Below are the code and all the weights of a small trained network. Each question names an input and a target symbol and asks about switching units off, where a switched-off unit gives its printed mean instead of its output.

import numpy as np


def w(rows, s, z=0):
    codes = np.array(rows[::2]) - 128.0
    scale = np.full(codes.shape[1], s)
    scale[-1] = z or s
    return codes * scale


def norm(h):
    return h / np.sqrt((h * h).mean(-1, keepdims=True) + 1e-5)


def f(y):
    return y / 2 * (1 + np.tanh(0.7978845608 * (y + 0.044715 * y**3)))


def softmax(a):
    e = np.exp(a - a.max(-1, keepdims=True))
    return e / e.sum(-1, keepdims=True)


def log_softmax(a):
    a = a - a.max(-1, keepdims=True)
    return a - np.log(np.exp(a).sum(-1, keepdims=True))


def net(x, mask):
    ids = ['βζθλπψ'.index(c) for c in x.split()]
    T = len(ids)
    res = E[ids] + P[:T]
    u = 0
    for l in range(2):
        r = norm(res)
        for j in range(2):
            rows = slice(4 * j, 4 * j + 4)
            q, k, v = (r @ M[l][rows].T for M in (Q, K, V))
            z = softmax(np.where(np.tri(T) > 0, q @ k.T / 4**0.5, -1e9)) @ v
            o = O[l][rows]
            res = res + np.where(mask[u + j], z, o[:, -1]) @ o[:, :-1]
        u += 2
        y = f(norm(res) @ A[l][:, :-1].T + A[l][:, -1])
        res = res + np.where(mask[u : u + 4], y, B[l][:, -1]) @ B[l][:, :-1]
        u += 4
    return log_softmax(norm(res)[-1] @ U[:, :-1].T + U[:, -1])


Q, K, V, O, A, B = {}, {}, {}, {}, {}, {}
E = w([
[113,180,65,119,134,106,151,70,65,177,95],'β',
[145,176,154,139,106,154,181,118,189,116,142],'ζ',
[133,198,130,92,116,93,131,109,67,139,213],'θ',
[176,100,157,55,106,133,133,76,135,128,143],'λ',
[111,99,127,150,151,181,110,110,5,76,107],'π',
[115,74,72,116,132,51,135,169,152,85,109],'ψ',
],0.022)
P = w([
[60,253,162,143,178,167,76,119,153,151,146],'0',
[92,176,134,68,98,65,185,112,126,117,119],'1',
[142,216,115,100,79,94,92,127,75,87,129],'2',
[128,157,91,57,135,187,173,169,116,115,169],'3',
[204,139,100,159,138,107,129,85,128,85,156],'4',
[184,99,100,96,167,206,183,146,118,131,203],'5',
[203,138,68,157,136,195,91,95,144,89,162],'6',
[124,96,126,84,185,153,230,111,126,144,191],'7',
[187,167,134,137,124,175,95,101,191,21,116],'8',
],0.013)
Q[0] = w([
[174,145,103,156,121,123,116,84,125,132,144],'L0H1',
[123,113,76,64,119,225,148,213,115,176,147],'L0H1',
[177,205,149,158,117,108,3,106,169,79,85],'L0H1',
[61,144,207,102,108,91,110,165,133,135,83],'L0H1',
[131,169,157,122,134,158,96,104,127,157,133],'L0H2',
[148,118,123,122,134,137,124,109,125,130,132],'L0H2',
[106,127,138,113,106,123,146,129,121,117,112],'L0H2',
[141,118,102,118,129,81,125,158,143,104,122],'L0H2',
],0.024)
K[0] = w([
[142,104,132,140,151,128,198,158,115,162,154],'L0H1',
[251,129,138,217,96,65,83,58,133,110,116],'L0H1',
[66,90,208,97,173,90,248,143,104,173,128],'L0H1',
[88,187,170,90,96,95,70,130,143,87,45],'L0H1',
[158,162,133,157,181,146,159,87,115,144,188],'L0H2',
[159,140,121,131,111,117,143,148,110,127,125],'L0H2',
[129,135,108,143,128,151,104,135,141,136,120],'L0H2',
[97,85,160,145,114,79,136,137,131,128,76],'L0H2',
],0.019)
V[0] = w([
[140,71,103,65,194,40,44,170,141,84,213],'L0H1',
[161,116,222,88,117,171,149,98,166,5,170],'L0H1',
[101,171,129,211,126,90,188,225,108,99,242],'L0H1',
[114,81,57,205,141,114,172,184,109,13,125],'L0H1',
[67,79,217,132,222,115,24,144,191,155,123],'L0H2',
[178,34,132,207,84,109,147,170,92,143,119],'L0H2',
[178,93,117,41,146,98,102,110,122,107,159],'L0H2',
[89,189,75,191,150,57,146,189,150,192,102],'L0H2',
],0.014)
O[0] = w([
[27,65,141,143,171,93,89,2,180,44,81,127],'L0H1',
[103,169,142,34,67,187,160,131,208,119,8,187],'L0H1',
[88,44,251,103,139,121,200,185,156,186,133,170],'L0H1',
[173,132,222,98,247,109,87,183,150,66,64,112],'L0H1',
[132,214,152,98,193,77,18,179,170,165,106,12],'L0H2',
[62,145,45,138,50,156,121,197,123,98,205,2],'L0H2',
[185,59,124,81,100,103,132,139,197,139,173,159],'L0H2',
[64,128,121,156,196,207,111,120,167,26,85,128],'L0H2',
],0.0092,0.017)
A[0] = w([
[75,27,60,158,160,106,104,180,122,86,190,74],'L0N1',
[177,144,49,97,72,185,154,177,110,140,134,120],'L0N2',
[46,94,92,63,99,6,180,254,123,66,132,136],'L0N3',
[206,79,117,71,156,179,119,113,176,41,133,249],'L0N4',
],0.018,0.0019)
B[0] = w([
[139,212,197,218,74,98,203,162,200,176,108,162],'L0N1',
[169,135,171,134,234,133,65,124,178,19,137,227],'L0N2',
[195,54,11,75,120,146,161,236,185,210,56,165],'L0N3',
[99,201,64,199,166,66,161,122,68,164,71,248],'L0N4',
],0.012,0.016)
Q[1] = w([
[119,111,106,152,155,86,132,162,159,105,100],'L1H1',
[48,91,127,149,160,109,5,183,136,104,176],'L1H1',
[139,175,170,114,143,153,109,118,144,148,100],'L1H1',
[130,83,120,117,121,119,145,148,168,111,126],'L1H1',
[140,163,115,92,160,112,112,109,145,119,146],'L1H2',
[102,115,84,99,76,117,41,210,148,132,168],'L1H2',
[142,164,147,139,149,110,174,105,123,144,117],'L1H2',
[90,141,178,147,122,96,108,109,127,140,136],'L1H2',
],0.024)
K[1] = w([
[151,185,160,97,140,174,110,54,102,169,136],'L1H1',
[214,121,183,78,102,125,192,50,50,60,112],'L1H1',
[145,102,137,139,156,91,122,108,158,148,81],'L1H1',
[114,164,138,149,89,155,125,92,77,146,109],'L1H1',
[88,149,124,161,174,135,139,147,164,111,108],'L1H2',
[201,54,89,124,75,59,254,187,93,28,74],'L1H2',
[103,169,204,127,126,182,50,132,176,140,139],'L1H2',
[152,163,162,115,136,167,142,66,96,99,111],'L1H2',
],0.02)
V[1] = w([
[175,4,91,110,181,66,106,70,75,145,178],'L1H1',
[81,174,140,138,177,217,89,101,72,180,143],'L1H1',
[179,125,48,121,123,125,47,163,89,163,161],'L1H1',
[230,155,194,91,108,58,78,77,178,146,78],'L1H1',
[147,177,138,188,178,162,128,143,173,59,100],'L1H2',
[119,135,46,140,134,166,237,67,110,92,115],'L1H2',
[73,104,139,89,179,144,99,104,49,83,97],'L1H2',
[136,159,187,90,101,152,170,195,108,119,243],'L1H2',
],0.019)
O[1] = w([
[51,98,136,86,103,92,126,107,204,123,61,5],'L1H1',
[60,134,114,135,167,199,95,141,104,66,156,228],'L1H1',
[115,114,104,103,47,195,136,165,129,125,65,38],'L1H1',
[126,5,152,168,86,120,113,86,104,189,162,232],'L1H1',
[187,188,91,129,100,143,129,142,87,142,131,217],'L1H2',
[99,178,116,95,67,66,145,65,125,59,141,160],'L1H2',
[110,139,61,88,156,138,104,171,166,94,86,99],'L1H2',
[116,136,163,158,229,165,107,118,87,74,202,74],'L1H2',
],0.014,0.012)
A[1] = w([
[83,38,58,137,162,206,49,165,136,118,158,2],'L1N1',
[14,63,188,100,247,67,3,63,176,106,170,3],'L1N2',
[221,104,126,89,105,138,135,104,163,80,126,37],'L1N3',
[69,131,147,124,152,141,111,204,157,66,98,87],'L1N4',
],0.024,0.00061)
B[1] = w([
[206,77,180,77,123,227,138,167,191,135,71,159],'L1N1',
[82,64,187,131,254,26,118,102,140,67,105,252],'L1N2',
[61,121,131,131,147,173,93,155,136,105,162,208],'L1N3',
[97,131,101,134,115,144,145,84,87,122,178,185],'L1N4',
],0.022,0.016)
U = w([
[172,144,176,253,171,122,94,149,30,142,207,2],'β',
[216,84,228,97,159,169,105,211,131,99,65,41],'ζ',
[75,68,185,174,92,109,149,96,97,248,135,127],'θ',
[111,153,87,152,126,142,103,79,109,73,107,157],'λ',
[204,166,116,138,147,40,102,198,41,176,18,171],'π',
[122,94,190,170,245,58,67,120,148,123,100,196],'ψ',
],0.0048,0.00085)

Each question gives the input, a string of symbols that net reads in full, and the target symbol t.
The units are the heads (4 rows each of Q, K, V and O) and the neurons (one row each of A and B). Each row of codes is followed by its name. A weight is (code - 128) times the scale printed after its matrix; where a second scale follows, it is the last column's (O, A, B and U).
mask holds one flag per unit, layer by layer, with each layer's heads first. A switched-off unit (its flag False) gives its mean, the last column of its rows in O or B, instead of its output. The means were averaged over made-up inputs and are rounded, as every weight is.
A unit's drop is (log p(t) with every unit on - log p(t) with that unit switched off) / (log p(t) with every unit on - log p(t) with every unit switched off).
The circuit of an input: a set's keep is (log p(t) with only the set's units on - log p(t) with every unit switched off) / (log p(t) with every unit on - log p(t) with every unit switched off). Starting from all 12 units, units are removed one at a time, each time the one whose removal leaves the highest keep (on an exact tie, the one counted first), for as long as the keep stays at least 0.8.
circuit, biggest first: the units of the circuit, biggest drop first
most important unit: the unit with the biggest drop
top k neurons: the k neurons with the biggest drops, biggest first
top k neurons in layer l: the k neurons of layer l with the biggest drops, biggest first
heads that matter: for each layer, one digit per head in row order, 1 if its drop is at least 0.15 and else 0, layers parted by /
input β ψ ψ λ ψ λ ζ, target λ: most important unit => L0H2
input π ζ β β θ ψ, target θ: top 2 neurons in layer 0 => (L0N1, L0N3)
input ψ ψ β ζ, target π: heads that matter => 01 / 11
input ζ λ π ψ θ θ ψ, target β: circuit, biggest first => (L1H1, L1N2)
input λ λ λ, target θ: circuit, biggest first => (L0H2, L1H1)
input ζ ψ β β, target β: top 2 neurons => (L0N4, L1N2)
input θ ζ ψ β ζ, target β: heads that matter => 11 / 10
input ψ ζ β ζ λ ψ, target π: heads that matter => 01 / 01
input λ λ θ β ψ π β, target π: heads that matter => 10 / 10
input β θ β λ, target λ: circuit, biggest first => (L1H1, L0H1, L1N2)
input π π ψ ψ π, target ζ: circuit, biggest first => (L0H2, L1N1, L1H1)
input ζ π θ θ λ ζ ψ, target ζ: heads that matter => 11 / 00
input λ ζ β, target θ: heads that matter => 11 / 10
input ψ ψ θ ζ, target θ: most important unit => L0H1
input ψ λ θ θ, target θ: top 2 neurons => (L1N2, L0N4)
input θ π θ θ ζ π ψ, target π: circuit, biggest first => (L0N3, L0H2, L0H1, L0N4)
input ζ ζ λ θ θ θ λ λ λ, target β: heads that matter => 00 / 10
input ψ θ ψ β π λ β, target π: heads that matter => 01 / 11
input π λ θ ζ ζ, target ζ: top 2 neurons => (L1N1, L0N4)
input ζ θ θ β ζ θ ψ ψ, target β: heads that matter => 11 / 11
input ζ ζ λ λ ψ, target λ: heads that matter => 11 / 01
input ψ π ψ π ζ ζ λ, target π: heads that matter => 00 / 11
input ψ β ζ π β λ, target β: circuit, biggest first => (L0H1)
input β λ β, target λ: heads that matter => 10 / 00
